Here is a tiny trained network, its code and every weight. The questions are about switching its units off for an input and a class, where a switched-off unit gives its printed mean instead of its output.

import numpy as np


def w(rows, s, z=0):
    codes = np.array(rows[::2]) - 128.0
    scale = np.full(codes.shape[1], s)
    scale[-1] = z or s
    return codes * scale


def f(y):
    return y / 2 * (1 + np.tanh(0.7978845608 * (y + 0.044715 * y**3)))


def log_softmax(a):
    a = a - a.max(-1, keepdims=True)
    return a - np.log(np.exp(a).sum(-1, keepdims=True))


def net(x, mask):
    res = np.array(x, float).reshape(1, 8) / 4 @ E
    y = f(res @ A[0][:, :-1].T + A[0][:, -1])
    res = res + np.where(mask, y, B[0][:, -1]) @ B[0][:, :-1]
    return log_softmax(res[-1] @ U[:, :-1].T + U[:, -1])


A, B = {}, {}
E = w([
[119,141,126,127,125,144,136],'x0',
[123,155,125,119,99,163,144],'x1',
[216,245,96,86,148,62,27],'x2',
[94,178,211,161,115,68,197],'x3',
[136,103,135,137,141,96,108],'x4',
[161,124,229,155,176,218,96],'x5',
[75,159,201,11,145,128,25],'x6',
[125,131,123,125,164,123,139],'x7',
],0.011)
A[0] = w([
[22,55,90,113,106,123,162,57],'n0',
[38,187,207,158,113,63,170,57],'n1',
[91,57,189,119,132,167,145,53],'n2',
[2,92,26,67,73,49,161,2],'n3',
[60,110,173,13,117,121,102,42],'n4',
[77,68,43,96,139,185,69,67],'n5',
],0.013,0.0059)
B[0] = w([
[166,205,103,122,110,47,143,218],'n0',
[138,44,102,14,104,137,140,225],'n1',
[135,198,107,137,153,126,44,199],'n2',
[112,139,188,171,172,212,69,252],'n3',
[143,130,76,252,124,112,187,221],'n4',
[104,64,164,22,87,93,188,205],'n5',
],0.012,0.013)
U = w([
[138,252,91,64,128,44,50,112],'0',
[109,114,221,136,177,206,77,254],'1',
[119,47,108,45,108,119,144,40],'2',
[125,81,44,219,123,115,191,82],'3',
],0.012,0.0074)

Each question gives the input, the list of numbers given to net, and the class t.
The units are the neurons (one row each of A and B). Each row of codes is followed by its name. A weight is (code - 128) times the scale printed after its matrix; where a second scale follows, it is the last column's (A, B and U).
mask holds one flag per neuron, in row order. A switched-off neuron (its flag False) gives its mean, the last column of its row in B, instead of its output. The means were averaged over made-up inputs and are rounded, as every weight is.
A unit's drop is (log p(t) with every unit on - log p(t) with that unit switched off) / (log p(t) with every unit on - log p(t) with every unit switched off).
The circuit of an input: a set's keep is (log p(t) with only the set's units on - log p(t) with every unit switched off) / (log p(t) with every unit on - log p(t) with every unit switched off). Starting from all 6 units, units are removed one at a time, each time the one whose removal leaves the highest keep (on an exact tie, the one counted first), for as long as the keep stays at least 0.8.
units of the circuit, in order: the units of the circuit, biggest drop first
most important unit: the unit with the biggest drop
top k neurons: the k neurons with the biggest drops, biggest first
drop when u is switched off: that unit's drop, to one decimal
input [-2,0,5,-7,2,-7,2,-8], class 1: most important unit -> n3
input [-5,3,-6,-4,-6,-2,-4,-8], class 0: units of the circuit, in order -> [n0; n4]
input [-8,7,-7,6,2,6,0,-5], class 0: units of the circuit, in order -> [n2; n3]
input [4,3,-6,-4,-7,3,-4,5], class 0: top 3 neurons -> [n2; n0; n4]
input [2,-3,5,0,3,-7,-4,-1], class 1: units of the circuit, in order -> [n3; n0]
input [5,8,0,-5,3,3,0,-2], class 2: top 2 neurons -> [n3; n5]
input [6,-5,4,-7,-2,5,1,7], class 2: top 4 neurons -> [n3; n5; n2; n0]
input [-1,-7,-8,3,2,-1,-6,1], class 0: units of the circuit, in order -> [n0; n2]
input [-1,4,7,-8,8,-5,0,-4], class 2: top 3 neurons -> [n5; n0; n2]
input [-1,-3,-3,4,7,-2,-2,-4], class 2: top 2 neurons -> [n1; n4]
input [5,-4,-1,-8,-1,-8,-6,-1], class 1: top 2 neurons -> [n3; n1]
input [-3,0,-3,7,6,-2,-5,1], class 2: top 2 neurons -> [n1; n4]
input [-8,0,3,-1,0,-6,-2,5], class 1: top 2 neurons -> [n3; n0]
input [4,-7,4,-8,-2,0,5,-1], class 2: units of the circuit, in order -> [n5]
input [6,4,-4,8,-4,4,2,-8], class 2: top 2 neurons -> [n1; n3]
input [-5,-6,-4,-4,8,-2,1,-3], class 0: top 3 neurons -> [n0; n1; n2]
input [1,2,3,4,0,0,-1,-6], class 2: drop when n4 is switched off -> 0.2
input [-3,-6,-5,1,-3,1,7,3], class 3: drop when n3 is switched off -> 0.0
input [-2,3,3,-7,-7,-2,-3,-6], class 2: drop when n5 is switched off -> 0.2
